Below are the code and all the weights of a small trained network. Each question names an input and a class and asks about switching units off, where a switched-off unit gives its printed mean instead of its output.

import numpy as np


def w(rows, s, z=0):
    codes = np.array(rows[::2]) - 128.0
    scale = np.full(codes.shape[1], s)
    scale[-1] = z or s
    return codes * scale


def norm(h):
    return h / np.sqrt((h * h).mean(-1, keepdims=True) + 1e-5)


def f(y):
    return np.maximum(y, 0)


def log_softmax(a):
    a = a - a.max(-1, keepdims=True)
    return a - np.log(np.exp(a).sum(-1, keepdims=True))


def net(x, mask):
    res = np.array(x, float).reshape(1, 4) / 4 @ E
    u = 0
    for l in range(2):
        y = f(norm(res) @ A[l][:, :-1].T + A[l][:, -1])
        res = res + np.where(mask[u : u + 8], y, B[l][:, -1]) @ B[l][:, :-1]
        u += 8
    return log_softmax(norm(res)[-1] @ U[:, :-1].T + U[:, -1])


A, B = {}, {}
E = w([
[104,164,127,214,127,90,117,116],'x0',
[231,156,111,196,72,196,3,94],'x1',
[94,73,119,105,149,225,101,50],'x2',
[175,163,116,141,117,190,146,252],'x3',
],0.0038)
A[0] = w([
[2,98,137,101,152,87,170,22,4],'0.n1',
[57,118,120,97,159,66,161,59,166],'0.n2',
[48,127,134,105,121,122,153,34,62],'0.n3',
[59,120,137,115,140,178,177,154,92],'0.n4',
[73,114,129,66,163,41,181,140,38],'0.n5',
[41,106,123,45,139,147,204,224,45],'0.n6',
[138,122,132,95,139,167,123,94,94],'0.n7',
[138,135,126,234,130,109,122,186,28],'0.n8',
],0.0081,0.0025)
B[0] = w([
[29,101,111,230,189,105,74,4,243],'0.n1',
[44,107,112,149,111,80,116,84,232],'0.n2',
[101,58,70,176,179,117,128,43,207],'0.n3',
[196,120,98,137,197,105,108,156,186],'0.n4',
[105,163,165,74,1,162,114,169,225],'0.n5',
[192,162,167,73,233,144,159,241,253],'0.n6',
[181,127,110,101,99,93,107,101,171],'0.n7',
[139,134,108,186,132,119,128,135,205],'0.n8',
],0.0097,0.0061)
A[1] = w([
[185,75,115,26,117,195,119,51,82],'1.n1',
[63,132,125,144,45,158,122,99,120],'1.n2',
[196,137,84,181,124,139,162,114,103],'1.n3',
[97,137,132,160,135,116,119,157,88],'1.n4',
[103,139,139,111,10,129,153,140,19],'1.n5',
[154,148,163,89,212,153,195,164,1],'1.n6',
[70,145,155,80,89,80,157,136,112],'1.n7',
[141,190,133,92,111,142,121,170,139],'1.n8',
],0.012,0.0015)
B[1] = w([
[2,183,151,23,8,172,186,161,215],'1.n1',
[165,123,123,82,217,134,153,207,199],'1.n2',
[141,160,213,181,126,99,91,156,255],'1.n3',
[199,86,149,35,90,208,78,76,184],'1.n4',
[220,87,139,155,55,120,230,120,140],'1.n5',
[150,146,30,61,216,143,140,192,250],'1.n6',
[229,111,71,202,60,151,180,86,166],'1.n7',
[72,97,124,140,194,114,96,58,224],'1.n8',
],0.0094,0.006)
U = w([
[205,72,92,142,69,126,222,114,2],'0',
[182,166,198,211,127,125,59,167,154],'1',
[167,135,66,55,252,155,150,219,139],'2',
[48,167,165,53,41,182,131,145,101],'3',
[36,52,81,156,188,105,111,29,242],'4',
],0.011,0.0017)

Each question gives the input, the list of numbers given to net, and the class t.
The units are the neurons (one row each of A and B). Each row of codes is followed by its name. A weight is (code - 128) times the scale printed after its matrix; where a second scale follows, it is the last column's (A, B and U).
mask holds one flag per neuron, layer by layer. A switched-off neuron (its flag False) gives its mean, the last column of its row in B, instead of its output. The means were averaged over made-up inputs and are rounded, as every weight is.
A unit's drop is (log p(t) with every unit on - log p(t) with that unit switched off) / (log p(t) with every unit on - log p(t) with every unit switched off).
The circuit of an input: a set's keep is (log p(t) with only the set's units on - log p(t) with every unit switched off) / (log p(t) with every unit on - log p(t) with every unit switched off). Starting from the 12 units with the biggest drops (on a tie, the unit counted first), units are removed one at a time, each time the one whose removal leaves the highest keep (on an exact tie, the one counted first), for as long as the keep stays at least 0.8.
circuit, biggest first: the units of the circuit, biggest drop first
unit that matters most: the unit with the biggest drop
top k neurons: the k neurons with the biggest drops, biggest first
top k neurons in layer l: the k neurons of layer l with the biggest drops, biggest first
drop of u: that unit's drop, to one decimal
input [2,1,6,5], class 3: unit that matters most => 0.n6
input [1,8,4,-5], class 3: circuit, biggest first => [1.n1; 0.n1]
input [-4,0,-5,-5], class 0: top 3 neurons => [0.n5; 1.n5; 1.n7]
input [3,2,0,-2], class 1: top 4 neurons => [0.n6; 0.n5; 0.n1; 0.n2]
input [4,8,-3,-8], class 1: top 2 neurons in layer 0 => [0.n1; 0.n5]
input [-2,4,-3,7], class 1: top 2 neurons in layer 0 => [0.n6; 0.n5]
input [-4,-2,-1,-2], class 4: top 2 neurons => [0.n1; 0.n2]
input [-7,4,-8,-7], class 0: top 3 neurons => [0.n6; 0.n1; 0.n3]
input [8,-1,1,7], class 1: top 2 neurons => [0.n6; 0.n8]
input [0,7,7,2], class 3: drop of 1.n1 => 0.5
input [1,4,-4,-2], class 1: drop of 0.n5 => 0.4
input [-3,8,-3,7], class 1: drop of 1.n6 => 0.0
input [7,2,-6,7], class 1: drop of 0.n6 => 0.4
input [-4,1,-5,-2], class 0: top neuron => [0.n6]
